Each row comes from the steps of one walk. Every step used is in the known rows, and no mark comes twice. Write the walk behind each row, first mark first.
Known rows
depel > pize > butid > zetev: [ 126  -40 -183  -34   26    6   51  187 -128 -130  167  -44   52   68
  -10 -206  234 -163   52  386  -23  -65   34 -367   17 -150  232  137
  259 -179  185  619 -110  166   10  -10   58  -19   44   29  210]
zetev > radom > soted > sota: [-184  -92   46 -214  -50   -5   -4 -258 -159  248   -7  -75   91  -48
   14  175  -52  343   39 -332   31  370 -103  582   12  -25  -36 -279
 -261  242 -168 -304  162 -140   96 -130 -100 -228  -47 -142   28]
digez > pasab > butid > zetev > radom: [ -20  146 -295 -102  -77   80 -141  -86  205   78  120    2   60 -378
   56  -75    9  256   -9 -119    1 -355   18 -300  138 -137 -316  -78
  149  -90  -99  340   -6   68  124 -348  -52   69  -15 -502   12]
digez > pasab > butid > zetev > radom > muli > soted > sota > depel: [ -38   78 -352 -176  -45  289  -34   45   91   93   58   -8  115 -119
  201  126   27  157 -206 -271  103 -123   19 -103   29   73 -368   89
 -130   36 -278   46  -12  -62   76 -523  -39   58  -34 -373   41]
digez > depel > pize > butid > zetev > radom: [ -14 -467  170  -16 -101   60 -190  -13   -9 -125   73  -10  -93  -87
 -123  -60 -120 -167  222  407   30  -23  -53 -224  160 -199  247  183
  129  -31  151  248 -217  166  111  426  -64 -113   30  156  255]
radom > zetev > pasab > butid: [ -57  259 -123   39   94 -224  162 -146  155  -13 -168   25  194 -409
  -37 -162   61  -57  432   -7 -137 -292  132  -58  122  -94 -124  -68
  322  -52  122 -142  185   84   67  318   20   11   36 -120  -42]
radom > soted > pasab > butid > digez: [  22   40 -305   50 -315 -246   73 -171  -56   33  248  -82   63   83
  284  102  200  208  -18 -196  -55  -74  -13  208   47   79 -198 -114
  132  117  106  276  196   -5    4 -465   -5  -11  -73 -406  125]
digez > butid > zetev > pasab > radom > soted > sota: [ -58   79  -78  -98   10 -188 -254   52  -67  160   20  -53   49   54
    1   79  154  311 -484  110  -24 -528  107 -113  -81  -93 -414   43
   77   11  -74  280  193 -172   91 -389   77  139  -41 -273    5]
pasab > radom > zetev > butid > digez: [-158  268  268  159   66 -370  197 -370  251  158 -165  126   75 -240
 -319 -358   34  322   80  113  -95 -209   76  229   -8  -81  161 -306
  131  -47   42   11  217 -246  -54  458   83   42   40  -53 -291]
digez > muli > soted > pasab: [ -14  203  320  139 -490 -114  -45 -586 -355  111   38  -46  -34  -80
  -95   14 -212  413  -12 -102 -130  311 -150   78 -131  -30  218 -484
 -153  265  195 -431   99   22  -72  -94  -81  -41  -54 -179 -130]
pize > depel > muli > soted > radom > zetev > butid: [-110   -3   66 -121 -118  -55 -127 -450 -280   92 -214  -41 -122   55
 -190 -112 -132  -75  333  -46 -123  195  -19   45   31   -2  501 -176
  -32  172    8 -304  138  -32  -58  361  -41   25  -14   74 -293]
pize > digez > pasab > butid: [  48   96 -125    7  -57   42 -189  -42  113  -19   42  -26  -31 -192
   46 -221  119  188 -217  188 -135 -443   44 -868   93   18   33   59
  250 -201   55  227 -300  131  -76  -34   11   21   20 -171  165]
digez > depel > muli > soted: [ -76 -149  288  -21 -213   91 -203 -395 -239    7 -180    8 -236  118
 -257   82 -390  -55  325   13  -23  110 -132   90  -74  -51  229  -53
 -180  127  120 -352  -44   43   79  461 -127  -47  -10   58  -56]
soted > muli > depel > pize > digez > pasab > butid: [   4 -184   -8  -59  178  309   -1  226  204  -41  -67   67   24   -1
   93  126  174 -223 -117  -85   92   37    6  163   11  186  159  380
 -171  -65  -64 -373  -94   33  -71  214  -29  -73   23  333  -11]
depel > pize > butid > digez > zetev > pasab > radom > soted > sota: [  94 -214   -9  -78  143  -50   29  166   58  -68  192   46  113  209
 -126 -125  377  -70 -176  354   76 -266   56 -289    9  -69  108  357
  180 -189  116  271 -210  181   44   48   65   42   22  119  219]
zetev > pasab > butid > digez > muli > soted > sota: [  -2   -4  -91 -101   16 -115 -185  -75  -61  104   68   49   91 -134
   56  -16   98  126  -99  -75   37 -339   73 -292   48  -76 -184  103
   36  -62   83 -437  -73  270   78  -83  -31  118  -31 -223   30]
radom > pasab > butid > zetev > digez > muli > soted > sota > depel: [  33  147 -132  179 -314 -244   45  107 -179   42  209 -107   50 -131
  192  131  -21  101   47 -126  -61   70   26   58   53   79 -230 -227
  -13  268   65  447  479   71   -1 -392   40  104  -62 -228    4]
muli > depel > pize > butid > digez > pasab: [ 107 -158   68   42  173  200 -141  259  305 -142   82   31 -122  -17
   23  152 -186 -344   -1  182   97   65   25 -338  131   52  -61  350
  162 -166  123 -109 -386   87  -40  155   -8   -6   22  286  214]
sota > depel > pize > digez: [   1 -177  -44   51  118   70  129  277  156  -57  -25  -41  -12   52
  184  -30 -128 -356  125   45  -76  288   16 -150   -3  109  235   98
 -150  -77  -32  -84 -198  -44  -76  -22  -39  -95  105  392   95]
butid > digez > depel > muli > soted > pasab > radom: [  12  -40  278  234 -288 -232 -208 -476  -24  -40   -1   49 -265   86
 -231 -112 -231  173   86   96   -7  -92  -73 -228   30   46    5   37
   35   22  140 -219 -143  145    7  244  -66   99   14   33  -41]
muli > depel > pize > butid: [  67 -132   64    3  159  194  -75  295  187 -122   28    6  -94  -11
   38  184 -212 -375  106  133   59  244   -4  -96   85   15   70  168
   93  -95  134  -26 -237    3  -51  205   -4  -88   18  319  165]
sota > depel > pize > butid > digez > zetev > radom: [   1 -210  -92   44  109   61   70  407  126 -129   25  -28  -81   43
  182  -10 -191 -232  120   51   16  164  -26 -226   74   56 -111  171
  -24  -79 -114  140 -161   45   15 -154  -41  -12  103  316  140]
sota > muli > depel > pize > butid > digez > zetev > pasab > radom > soted: [  48 -154  182   40  359  161   42  478  121 -191 -129   88 -128  244
   20  131  -85 -250  -92 -220   72  -79  -62  229  -56   48 -245  264
 -105 -112 -160 -105  -42 -162   16  -33    0   66  -22  272 -100]
depel > pize > digez > butid > zetev > pasab > radom: [ 125 -126   27   17   94 -158  -63  127   83  -80  151  -11   86  -38
  -41 -263  305  -58 -166  445  -82 -405   89 -482   24 -189  257   -8
  168 -236  157  433 -317  205  -13   66   48   -9   50   45  187]
depel > muli > soted > pasab > radom > zetev: [ -15  549   21   89 -212  -61  141 -487 -265   90 -133   -2  -78   48
 -256   -8 -256  253  302 -255 -120  241 -118  269 -200   36   65 -679
 -136  130  100  -91  211 -118  -47  -48  -45    0  -20 -186 -291]
soted > pasab > radom > zetev > butid: [-122  401  -18  255 -177 -326  162 -399  376  192   77   73  122 -429
 -210 -111  -79  342   95  -19 -102  171   12  219   73  -49  106 -659
  278   44   80  203  351 -270 -123 -179   85   -1  -16 -206 -221]
butid > zetev > pasab > radom > soted > sota > depel: [ -40  123  263  -96  138  -90   47   54  201  281  112   10  123    5
 -129   95  134  141 -197 -174  -25  -66   49  289  -78  -87 -303 -189
 -164   75 -223   32  305 -450  143 -246   51  167  -26 -208 -302]
soted > sota > muli > depel: [-140   97  -83 -102  181  276  -49   89 -164   61 -346   64   28  267
 -154  315 -176  -98 -184 -303  121  586  -46  468 -180  284   66  308
 -253  162 -163 -605  284 -365  -67  -39   10 -108  -26  440 -182]
sota > depel > pize > butid: [ -44 -168 -180   -4  155  150  116  361  106  -35  -24  -45  -28   60
  202   15 -183 -349  115   47  -21  293   21 -156   -4   96  120  196
  -92 -105  -25   25 -122  -63  -61 -135  -22  -80   89  358  146]
muli > soted > sota > depel > pize > butid: [ -65   48 -198 -157 -101  297   75  -38 -334  117   16  -73  153  290
   70  253  114  -65 -270  -17   83  497   33   41 -195  220  176  113
 -305  223   -1 -436  -11 -138  -97 -354   -6  -34  -22  102  216]
pasab > butid > digez > zetev > radom > soted > muli > depel > pize: [ 100 -135 -286    8 -150 -156  -20  239  -78 -280   87   26  -18   41
  278  -50  214   64  104  -85   78 -398  -34   53  148    7 -345  199
  122    2   -2  438    4  338  123    0  -53   40   22 -144   94]
digez > butid > zetev > radom > soted: [ -34   66 -174  -33 -170 -220 -255   24 -265   20   19 -141  -76  -31
  175   14   -7  371 -244   74  -69 -406   13 -122    6 -139 -447 -131
  131   73  -69  521  157  -17  100 -415    5   39  -19 -353  107]
radom > pasab > butid > digez: [  11   69 -257  219 -272 -364  -53  -50   29    3  229  -71   -4 -283
  164  -34  -28   70  236  -80  -50 -180   43 -254  213   36 -161   15
  237   59  149  495  316  292    5 -357    2   66  -23 -234  218]
depel > muli > soted > radom > zetev > butid: [ -50  382   32  -30  -44   27  140 -336 -457   90 -241    3  -89  224
 -194  -37 -128  133  197 -201   -2  143  -73  385 -261   36  135 -377
 -184  107   26 -352  244 -125  -67  136   -3   23  -10 -108 -299]
radom > muli > depel > pize: [  36 -228  132  -70  170  220  145  138  111  -59 -141   28  -48  218
  193  175  -95 -409   69 -273  122  353  -53  453  -57  110  176  307
 -230  -20 -233 -360  -98    4  -70  119   25 -132  -17  235  -15]
digez > pasab > butid > zetev > radom > muli > depel > pize: [  52  -22 -255 -118   34  209  -62  111  275  -27  117   27   62 -248
  162   33    2   11   -4 -154   94 -265   10 -138  143  -79 -297   80
   54 -114 -161  269 -147  101  108 -271  -44   25  -19 -345   57]

Which walk is each row?
[ 140 -187  174   32  212  109 -137  397  311 -183   99   52 -113    3
   -9  180 -132 -380   47  178  100  -27   11 -275  138  -33 -174  288
  211 -146   76  -42 -296  117   30  181   13   66   24  275  148]	muli > depel > pize > butid > digez > zetev > pasab
[  52  122   99  233   45 -326  155  -99  -42 -190 -203   93   10  -80
  -87 -242  -63  -97  322  346  -38 -196   91  -53   93   -1   55  126
  431  -33  256 -246   39  123  -25  725   69   58   75  163  -79]	radom > zetev > butid > digez > muli > depel > pize
[   4  364  -24   -7  -65  -26   88 -314 -386   22 -178   -5  -81  161
 -121  -60  -68  137  211 -261   -7  -57  -48  179 -189   52  -70 -266
 -169   53   47 -329  128   36  -19   63  -39   60   -7 -140 -225]	depel > muli > soted > radom > zetev > pasab > butid > digez
[ -86 -182   23 -158   12  217  120  -25 -206   83  -66  -68   50   48
  228  102  -71   77  -45 -313   91  489 -108  321  -26   76  115 -182
 -426  161 -342 -399 -145   27  -39 -196  -71 -226  -10   55  121]	zetev > radom > muli > soted > sota > depel > pize > digez
[ 145 -220 -128  -82   37   69   75  138   31 -119  212  -24  147    0
  117 -177  435  -56  -59  217  -13 -274   23 -232   74  -73  214  106
   40 -145   59  353 -308  243   36   28  -27  -85   32  -50  221]	depel > pize > digez > pasab > butid > zetev > radom > soted > muli
[  79  -64  -74  109  144  139  -10  460  -95 -249  -90  -28 -136  155
  231  196 -181 -161  -86 -208   13  118  -91  214  -11   83 -259  -25
  -71   13 -118  136  -11 -162  -36 -289  -26  -64  -28  188    7]	sota > muli > depel > pize > digez > butid > zetev > radom > soted > pasab
[ 138  110  297   74  108  -97   77   82  269   33   99   19  -53    0
  -61 -113  202  -30 -196   39  -25  -88   60  168  -56 -153 -116 -155
   39  -78 -173  272   52  -59   12   85  133  207  -37 -225 -358]	butid > zetev > digez > pasab > radom > muli > depel > pize
[ -60  -12  385   21  226  -45   18 -128  473  249  -16   58  -70 -108
 -109  -47  192   96 -335  -91  -43  -75   89  324  -83  -49   54 -115
 -107 -107 -132 -437  -23  -21 -100  270   91  133  -76 -122 -369]	zetev > digez > pasab > radom > soted > muli > depel
[  10 -505  174  -57 -129  166 -109  -10 -128 -135   70  -28  -74   66
   -7    5  -37 -202  115  312   78   23  -62 -122   91 -136  246  230
  -17   29   56  125 -260  181   79  315  -52 -105   -2   96  301]	digez > depel > pize > butid > zetev > radom > muli > soted
[  89  -87  -74 -150  141  144  123  190 -102    3  169    3  174  198
  -37  -79  373 -121 -225  255   85  -29   58 -146  -82  -77  215  163
   -3 -122   21  300 -134   42   -9 -110   92    1   -8   17  169]	depel > pize > butid > zetev > pasab > radom > muli > soted > sota
[-123  235  383  140   36 -180  300 -263   96  116 -184   54  117  -86
 -290 -234   65  252  -75  126 -138  127   58  325 -155   28  259 -379
 -152   67   67 -121  116 -246 -132  507   84  -40   15  190 -298]	pasab > radom > zetev > digez > muli > soted > sota > depel > pize > butid
[ -39   77 -165 -101  204  311  -23  307 -246  -52 -240   45   40  356
 -118  260  -47 -154 -255 -101  138  457  -27  249 -162  251    4  386
 -133   94 -112 -212  215 -326  -48  -75   55  -67  -15  443  -91]	soted > sota > muli > depel > pize > butid > zetev
